Below are the code and all the weights of a small trained network. Each question names an input and a target symbol and asks about switching units off, where a switched-off unit gives its printed mean instead of its output.

import numpy as np


def w(rows, s, z=0):
    codes = np.array(rows[::2]) - 128.0
    scale = np.full(codes.shape[1], s)
    scale[-1] = z or s
    return codes * scale


def f(y):
    return np.maximum(y, 0)


def softmax(a):
    e = np.exp(a - a.max(-1, keepdims=True))
    return e / e.sum(-1, keepdims=True)


def log_softmax(a):
    a = a - a.max(-1, keepdims=True)
    return a - np.log(np.exp(a).sum(-1, keepdims=True))


def net(x, mask):
    ids = ['αβδζθμξπστ'.index(c) for c in x.split()]
    T = len(ids)
    res = E[ids] + P[:T]
    u = 0
    for l in range(3):
        r = res
        for j in range(3):
            rows = slice(2 * j, 2 * j + 2)
            q, k, v = (r @ M[l][rows].T for M in (Q, K, V))
            z = softmax(np.where(np.tri(T) > 0, q @ k.T / 2**0.5, -1e9)) @ v
            o = O[l][rows]
            res = res + np.where(mask[u + j], z, o[:, -1]) @ o[:, :-1]
        u += 3
        y = f(res @ A[l][:, :-1].T + A[l][:, -1])
        res = res + np.where(mask[u : u + 8], y, B[l][:, -1]) @ B[l][:, :-1]
        u += 8
    return log_softmax(res[-1] @ U[:, :-1].T + U[:, -1])


Q, K, V, O, A, B = {}, {}, {}, {}, {}, {}
E = w([
[88,120,191],'α',
[86,119,191],'β',
[85,117,196],'δ',
[215,189,129],'ζ',
[215,110,48],'θ',
[219,174,250],'μ',
[85,132,3],'ξ',
[52,250,141],'π',
[20,251,227],'σ',
[92,2,97],'τ',
],0.015)
P = w([
[112,120,164],'0',
[48,135,139],'1',
[25,126,116],'2',
[20,121,113],'3',
[18,116,88],'4',
[35,115,92],'5',
[39,111,88],'6',
[58,101,96],'7',
[76,94,103],'8',
[89,81,107],'9',
[113,59,155],'10',
[135,12,202],'11',
[171,15,236],'12',
[200,31,252],'13',
],0.0033)
Q[0] = w([
[175,107,164],'L0H0',
[145,201,162],'L0H0',
[170,98,98],'L0H1',
[179,123,146],'L0H1',
[2,172,122],'L0H2',
[142,54,215],'L0H2',
],0.0088)
K[0] = w([
[167,142,128],'L0H0',
[124,137,174],'L0H0',
[193,118,127],'L0H1',
[199,116,160],'L0H1',
[94,248,122],'L0H2',
[152,103,137],'L0H2',
],0.017)
V[0] = w([
[222,144,125],'L0H0',
[71,183,95],'L0H0',
[86,190,1],'L0H1',
[146,249,127],'L0H1',
[154,115,131],'L0H2',
[86,212,124],'L0H2',
],0.0074)
O[0] = w([
[84,40,89,2],'L0H0',
[160,2,117,173],'L0H0',
[137,159,205,88],'L0H1',
[156,26,100,141],'L0H1',
[180,119,136,78],'L0H2',
[52,227,118,245],'L0H2',
],0.0047,0.003)
A[0] = w([
[108,74,60,78],'L0N0',
[64,219,142,6],'L0N1',
[167,73,156,46],'L0N2',
[186,69,178,180],'L0N3',
[197,131,95,134],'L0N4',
[46,136,90,4],'L0N5',
[142,122,249,133],'L0N6',
[161,163,28,42],'L0N7',
],0.011,0.0016)
B[0] = w([
[82,222,63,177],'L0N0',
[85,102,110,254],'L0N1',
[65,104,75,159],'L0N2',
[113,209,2,182],'L0N3',
[124,199,204,158],'L0N4',
[148,178,158,197],'L0N5',
[108,180,149,239],'L0N6',
[248,143,145,164],'L0N7',
],0.0069,0.0067)
Q[1] = w([
[141,1,216],'L1H0',
[115,63,208],'L1H0',
[41,214,182],'L1H1',
[4,136,136],'L1H1',
[183,183,180],'L1H2',
[184,106,37],'L1H2',
],0.0079)
K[1] = w([
[126,183,65],'L1H0',
[98,192,8],'L1H0',
[48,107,109],'L1H1',
[117,83,94],'L1H1',
[122,123,112],'L1H2',
[119,60,132],'L1H2',
],0.013)
V[1] = w([
[112,140,76],'L1H0',
[171,136,125],'L1H0',
[134,174,60],'L1H1',
[125,97,116],'L1H1',
[120,138,248],'L1H2',
[179,174,147],'L1H2',
],0.012)
O[1] = w([
[59,151,86,130],'L1H0',
[183,84,141,16],'L1H0',
[1,126,130,207],'L1H1',
[53,149,108,82],'L1H1',
[101,96,111,253],'L1H2',
[244,172,134,136],'L1H2',
],0.0081,0.0041)
A[1] = w([
[104,150,188,140],'L1N0',
[133,166,152,3],'L1N1',
[86,133,162,70],'L1N2',
[118,106,65,171],'L1N3',
[94,216,135,165],'L1N4',
[104,201,125,126],'L1N5',
[126,115,253,218],'L1N6',
[122,160,89,63],'L1N7',
],0.012,0.0046)
B[1] = w([
[164,77,82,191],'L1N0',
[105,49,249,136],'L1N1',
[84,96,144,177],'L1N2',
[95,172,86,159],'L1N3',
[179,60,116,248],'L1N4',
[129,2,146,212],'L1N5',
[184,164,82,192],'L1N6',
[197,93,110,149],'L1N7',
],0.0082,0.014)
Q[2] = w([
[145,21,126],'L2H0',
[194,187,204],'L2H0',
[2,254,240],'L2H1',
[211,46,86],'L2H1',
[216,114,125],'L2H2',
[166,163,22],'L2H2',
],0.0061)
K[2] = w([
[23,81,145],'L2H0',
[150,157,95],'L2H0',
[119,254,138],'L2H1',
[252,84,111],'L2H1',
[204,139,127],'L2H2',
[141,120,158],'L2H2',
],0.0078)
V[2] = w([
[94,130,236],'L2H0',
[85,131,110],'L2H0',
[153,138,244],'L2H1',
[127,144,47],'L2H1',
[119,166,57],'L2H2',
[142,94,192],'L2H2',
],0.011)
O[2] = w([
[145,125,183,83],'L2H0',
[91,195,113,178],'L2H0',
[81,144,178,3],'L2H1',
[165,130,71,82],'L2H1',
[92,139,37,104],'L2H2',
[166,21,251,149],'L2H2',
],0.011,0.0053)
A[2] = w([
[99,31,156,161],'L2N0',
[66,134,231,31],'L2N1',
[192,155,105,255],'L2N2',
[107,185,62,80],'L2N3',
[132,119,211,199],'L2N4',
[57,107,95,101],'L2N5',
[18,89,146,184],'L2N6',
[191,255,132,183],'L2N7',
],0.0098,0.0085)
B[2] = w([
[166,185,63,250],'L2N0',
[71,185,203,137],'L2N1',
[138,214,198,198],'L2N2',
[151,83,175,164],'L2N3',
[140,64,189,184],'L2N4',
[112,138,157,182],'L2N5',
[68,123,146,220],'L2N6',
[10,143,159,140],'L2N7',
],0.011,0.014)
U = w([
[140,148,149,150],'α',
[130,135,151,46],'β',
[141,123,147,190],'δ',
[102,190,214,83],'ζ',
[110,253,140,148],'θ',
[185,84,171,58],'μ',
[202,127,54,172],'ξ',
[172,1,109,89],'π',
[85,61,214,8],'σ',
[42,182,102,253],'τ',
],0.0091,0.0033)

Each question gives the input, a string of symbols that net reads in full, and the target symbol t.
The units are the heads (2 rows each of Q, K, V and O) and the neurons (one row each of A and B). Each row of codes is followed by its name. A weight is (code - 128) times the scale printed after its matrix; where a second scale follows, it is the last column's (O, A, B and U).
mask holds one flag per unit, layer by layer, with each layer's heads first. A switched-off unit (its flag False) gives its mean, the last column of its rows in O or B, instead of its output. The means were averaged over made-up inputs and are rounded, as every weight is.
A unit's drop is (log p(t) with every unit on - log p(t) with that unit switched off) / (log p(t) with every unit on - log p(t) with every unit switched off).
The circuit of an input: a set's keep is (log p(t) with only the set's units on - log p(t) with every unit switched off) / (log p(t) with every unit on - log p(t) with every unit switched off). Starting from the 12 units with the biggest drops (on a tie, the unit counted first), units are removed one at a time, each time the one whose removal leaves the highest keep (on an exact tie, the one counted first), for as long as the keep stays at least 0.8.
circuit, biggest first: the units of the circuit, biggest drop first
unit that matters most: the unit with the biggest drop
k most important neurons: the k neurons with the biggest drops, biggest first
k most important neurons of layer l: the k neurons of layer l with the biggest drops, biggest first
which heads matter: for each layer, one digit per head in row order, 1 if its drop is at least 0.15 and else 0, layers parted by /
input θ α δ τ θ π τ α θ σ, target σ: 3 most important neurons : L1N1, L1N5, L1N2
input θ τ π ζ σ σ α, target σ: unit that matters most : L1N5
input α π θ, target θ: circuit, biggest first : L2N2, L1N5, L0N7
input δ δ δ ξ δ, target ξ: 3 most important neurons of layer 0 : L0N7, L0N0, L0N5
input β ξ π δ ξ δ θ θ α τ α β τ π, target τ: circuit, biggest first : L2H2, L1H1, L0N0
input μ ζ θ τ τ α ζ, target θ: circuit, biggest first : L2N2, L2N4
input τ τ π θ ξ θ β, target ξ: which heads matter : 010 / 001 / 010
input β σ δ, target σ: circuit, biggest first : L2H2, L1N3, L2N4
input α τ α α μ, target μ: circuit, biggest first : L2H2, L2N4, L2N6
input θ θ β θ ξ τ β ξ δ, target ξ: which heads matter : 000 / 001 / 010
input σ θ ζ, target ζ: which heads matter : 000 / 001 / 000
input α σ β, target σ: 2 most important neurons of layer 1 : L1N3, L1N2
input α θ ζ α, target ζ: 3 most important neurons of layer 1 : L1N5, L1N4, L1N6
input θ α α, target θ: unit that matters most : L1N5
input α ζ ζ α β θ π π τ ξ θ π ξ σ, target σ: which heads matter : 000 / 001 / 110
input ξ δ θ δ μ, target μ: 3 most important neurons : L0N6, L1N1, L2N4
input π σ β, target σ: 3 most important neurons of layer 1 : L1N5, L1N2, L1N3
input π π θ π π, target π: circuit, biggest first : L1N5, L1N4
input ζ δ ξ, target ξ: 3 most important neurons : L0N0, L1N7, L1N5
input α π β, target π: 4 most important neurons : L1N0, L1N6, L2N2, L0N1
input α π δ, target π: 2 most important neurons : L1N0, L1N6
input τ τ ζ α τ α, target τ: circuit, biggest first : L0N0, L1H1, L2H2
input δ ξ δ π ζ β, target π: which heads matter : 001 / 100 / 001
